Below is a small trained network, with its code and all its weights. Each question gives an input and a class and asks what happens when units are switched off, that is, made to give their printed mean instead of their output.

import numpy as np


def w(rows, s, z=0):
    codes = np.array(rows[::2]) - 128.0
    scale = np.full(codes.shape[1], s)
    scale[-1] = z or s
    return codes * scale


def f(y):
    return y / 2 * (1 + np.tanh(0.7978845608 * (y + 0.044715 * y**3)))


def log_softmax(a):
    a = a - a.max(-1, keepdims=True)
    return a - np.log(np.exp(a).sum(-1, keepdims=True))


def net(x, mask):
    res = np.array(x, float).reshape(1, 5) / 4 @ E
    y = f(res @ A[0][:, :-1].T + A[0][:, -1])
    res = res + np.where(mask, y, B[0][:, -1]) @ B[0][:, :-1]
    return log_softmax(res[-1] @ U[:, :-1].T + U[:, -1])


A, B = {}, {}
E = w([
[133,145,121,252,202,90,131],'x0',
[129,127,127,128,128,127,127],'x1',
[133,129,110,135,120,131,114],'x2',
[59,134,117,92,128,20,80],'x3',
[108,75,38,60,184,148,164],'x4',
],0.017)
A[0] = w([
[248,105,149,53,15,208,172,254],'n0',
[70,140,112,154,193,43,64,45],'n1',
[155,84,52,124,181,156,159,122],'n2',
[179,146,198,217,91,116,144,252],'n3',
[164,131,133,101,96,227,166,167],'n4',
[160,85,99,162,216,183,173,78],'n5',
[244,147,138,215,198,191,199,196],'n6',
[133,202,162,92,102,98,99,142],'n7',
[102,48,90,94,151,136,120,107],'n8',
[127,94,111,33,74,101,93,156],'n9',
[86,144,124,87,161,113,118,134],'n10',
[34,149,103,183,180,47,122,6],'n11',
[103,108,131,116,38,254,158,188],'n12',
[47,99,56,11,165,97,120,118],'n13',
[136,187,200,98,49,42,102,223],'n14',
[117,56,50,110,212,141,199,158],'n15',
[228,172,176,174,146,167,113,191],'n16',
[161,130,134,108,136,148,129,46],'n17',
[114,116,120,89,161,119,113,79],'n18',
[70,118,91,58,112,147,170,107],'n19',
[126,29,94,73,173,102,114,108],'n20',
[63,106,142,58,38,89,74,120],'n21',
[105,177,171,99,39,140,87,182],'n22',
],0.011,0.0063)
B[0] = w([
[239,18,166,152,73,3,131,253],'n0',
[245,12,152,84,108,43,168,175],'n1',
[64,137,78,160,214,90,179,181],'n2',
[157,100,181,190,112,214,90,204],'n3',
[116,46,94,148,162,47,157,203],'n4',
[1,205,11,112,201,97,99,182],'n5',
[89,165,127,243,153,252,78,226],'n6',
[97,177,137,86,130,111,28,162],'n7',
[133,154,135,149,165,147,235,168],'n8',
[184,207,162,133,64,192,197,195],'n9',
[170,141,160,109,121,147,182,150],'n10',
[214,37,117,150,115,34,143,172],'n11',
[161,61,127,127,156,16,147,212],'n12',
[198,187,137,201,90,205,251,209],'n13',
[122,99,159,49,73,164,56,202],'n14',
[88,198,32,99,255,59,184,203],'n15',
[164,115,147,248,172,180,114,192],'n16',
[147,97,90,114,189,117,121,135],'n17',
[155,114,97,131,142,168,173,142],'n18',
[168,181,100,217,66,142,212,180],'n19',
[182,158,99,221,85,160,210,175],'n20',
[49,235,141,65,96,211,59,194],'n21',
[88,124,141,24,102,133,49,184],'n22',
],0.0079,0.027)
U = w([
[164,55,201,158,104,77,56,184],'0',
[149,195,146,211,110,255,155,150],'1',
[155,113,87,145,144,40,193,136],'2',
[37,195,76,161,198,154,107,1],'3',
[102,221,143,48,78,169,70,138],'4',
],0.014,0.0043)

Each question gives the input, the list of numbers given to net, and the class t.
The units are the neurons (one row each of A and B). Each row of codes is followed by its name. A weight is (code - 128) times the scale printed after its matrix; where a second scale follows, it is the last column's (A, B and U).
mask holds one flag per neuron, in row order. A switched-off neuron (its flag False) gives its mean, the last column of its row in B, instead of its output. The means were averaged over made-up inputs and are rounded, as every weight is.
A unit's drop is (log p(t) with every unit on - log p(t) with that unit switched off) / (log p(t) with every unit on - log p(t) with every unit switched off).
The circuit of an input: a set's keep is (log p(t) with only the set's units on - log p(t) with every unit switched off) / (log p(t) with every unit on - log p(t) with every unit switched off). Starting from the 12 units with the biggest drops (on a tie, the unit counted first), units are removed one at a time, each time the one whose removal leaves the highest keep (on an exact tie, the one counted first), for as long as the keep stays at least 0.8.
circuit, biggest first: the units of the circuit, biggest drop first
top k neurons: the k neurons with the biggest drops, biggest first
drop when u is switched off: that unit's drop, to one decimal
input [1,8,-6,5,-2], class 0: top neuron -> n1
input [0,0,3,2,7], class 1: top 2 neurons -> n13, n0
input [1,-5,-1,8,0], class 0: top 4 neurons -> n1, n11, n15, n14
input [-2,-7,-6,1,6], class 1: top 2 neurons -> n13, n0
input [0,-2,-7,-5,4], class 2: top 2 neurons -> n21, n0
input [0,-5,-7,2,2], class 1: top 2 neurons -> n0, n12
input [-8,-7,8,-4,0], class 0: top 2 neurons -> n0, n15
input [-6,2,6,-6,0], class 0: top 2 neurons -> n0, n15
input [0,-2,1,1,-7], class 4: top 2 neurons -> n0, n12
input [6,-1,0,0,1], class 3: top 2 neurons -> n0, n13
input [-5,6,-7,2,7], class 1: drop when n13 is switched off -> 0.2
input [-2,4,-2,-3,0], class 0: drop when n15 is switched off -> 0.2
input [8,1,-3,-3,2], class 3: drop when n5 is switched off -> 0.1
input [-7,-7,-1,-6,0], class 0: circuit, biggest first -> n0
input [-4,6,-8,8,2], class 1: drop when n13 is switched off -> 0.5
